Below are the code and all the weights of a small trained network. Each question names an input and a class and asks about switching units off, where a switched-off unit gives its printed mean instead of its output.

import numpy as np


def w(rows, s, z=0):
    codes = np.array(rows[::2]) - 128.0
    scale = np.full(codes.shape[1], s)
    scale[-1] = z or s
    return codes * scale


def f(y):
    return np.maximum(y, 0)


def log_softmax(a):
    a = a - a.max(-1, keepdims=True)
    return a - np.log(np.exp(a).sum(-1, keepdims=True))


def net(x, mask):
    res = np.array(x, float).reshape(1, 3) / 4 @ E
    y = f(res @ A[0][:, :-1].T + A[0][:, -1])
    res = res + np.where(mask, y, B[0][:, -1]) @ B[0][:, :-1]
    return log_softmax(res[-1] @ U[:, :-1].T + U[:, -1])


A, B = {}, {}
E = w([
[117,91,2,101],'x0',
[22,141,119,170],'x1',
[152,128,65,222],'x2',
],0.0098)
A[0] = w([
[89,121,167,132,26],'N1',
[247,118,90,66,111],'N2',
[106,164,113,72,121],'N3',
[189,126,146,52,15],'N4',
[175,143,158,139,47],'N5',
[64,110,70,6,100],'N6',
[140,140,89,112,132],'N7',
[124,124,175,116,120],'N8',
[92,121,122,38,101],'N9',
[112,110,125,94,6],'N10',
[113,134,72,171,148],'N11',
[236,117,51,189,126],'N12',
[117,119,152,169,32],'N13',
[196,117,162,179,173],'N14',
[95,130,185,197,27],'N15',
[146,128,244,149,185],'N16',
],0.019,0.0015)
B[0] = w([
[76,110,89,102,167],'N1',
[59,3,171,173,249],'N2',
[135,101,140,94,169],'N3',
[44,93,202,183,218],'N4',
[151,149,196,141,175],'N5',
[165,70,182,34,239],'N6',
[171,99,128,125,162],'N7',
[97,154,138,112,178],'N8',
[188,86,147,61,203],'N9',
[114,118,123,90,152],'N10',
[74,94,148,206,193],'N11',
[248,99,40,160,240],'N12',
[130,165,123,174,154],'N13',
[175,147,248,163,196],'N14',
[82,212,80,214,192],'N15',
[128,216,193,83,251],'N16',
],0.032,0.013)
U = w([
[92,231,129,130,146],'0',
[106,133,187,179,20],'1',
[155,48,49,196,137],'2',
[187,197,144,173,68],'3',
[139,169,59,130,38],'4',
[136,80,148,95,254],'5',
[94,135,103,245,176],'6',
],0.013,0.0043)

Each question gives the input, the list of numbers given to net, and the class t.
The units are the neurons (one row each of A and B). Each row of codes is followed by its name. A weight is (code - 128) times the scale printed after its matrix; where a second scale follows, it is the last column's (A, B and U).
mask holds one flag per neuron, in row order. A switched-off neuron (its flag False) gives its mean, the last column of its row in B, instead of its output. The means were averaged over made-up inputs and are rounded, as every weight is.
A unit's drop is (log p(t) with every unit on - log p(t) with that unit switched off) / (log p(t) with every unit on - log p(t) with every unit switched off).
The circuit of an input: a set's keep is (log p(t) with only the set's units on - log p(t) with every unit switched off) / (log p(t) with every unit on - log p(t) with every unit switched off). Starting from the 12 units with the biggest drops (on a tie, the unit counted first), units are removed one at a time, each time the one whose removal leaves the highest keep (on an exact tie, the one counted first), for as long as the keep stays at least 0.8.
units of the circuit, in order: the units of the circuit, biggest drop first
unit that matters most: the unit with the biggest drop
top k neurons: the k neurons with the biggest drops, biggest first
drop of u: that unit's drop, to one decimal
input [4,6,0], class 5: unit that matters most	N12
input [0,2,1], class 6: units of the circuit, in order	N16, N6
input [8,8,2], class 5: top 3 neurons	N6, N12, N15
input [-5,-8,8], class 3: units of the circuit, in order	N12, N14
input [2,3,4], class 2: top 2 neurons	N16, N4
input [4,7,5], class 2: top 3 neurons	N16, N4, N14
input [-3,5,1], class 0: top 2 neurons	N2, N12
input [0,7,-2], class 5: top 3 neurons	N16, N12, N4
input [6,4,1], class 5: top 3 neurons	N6, N15, N12
input [5,8,8], class 2: top 2 neurons	N12, N16
input [0,2,3], class 6: top 2 neurons	N6, N9
input [0,7,-1], class 6: top 2 neurons	N16, N12
input [6,8,8], class 2: drop of N12	0.6
input [-1,-7,6], class 2: units of the circuit, in order	N12
input [-3,2,5], class 6: drop of N15	0.1
input [-2,7,0], class 6: top 2 neurons	N16, N6
input [0,-7,3], class 2: drop of N12	1.1
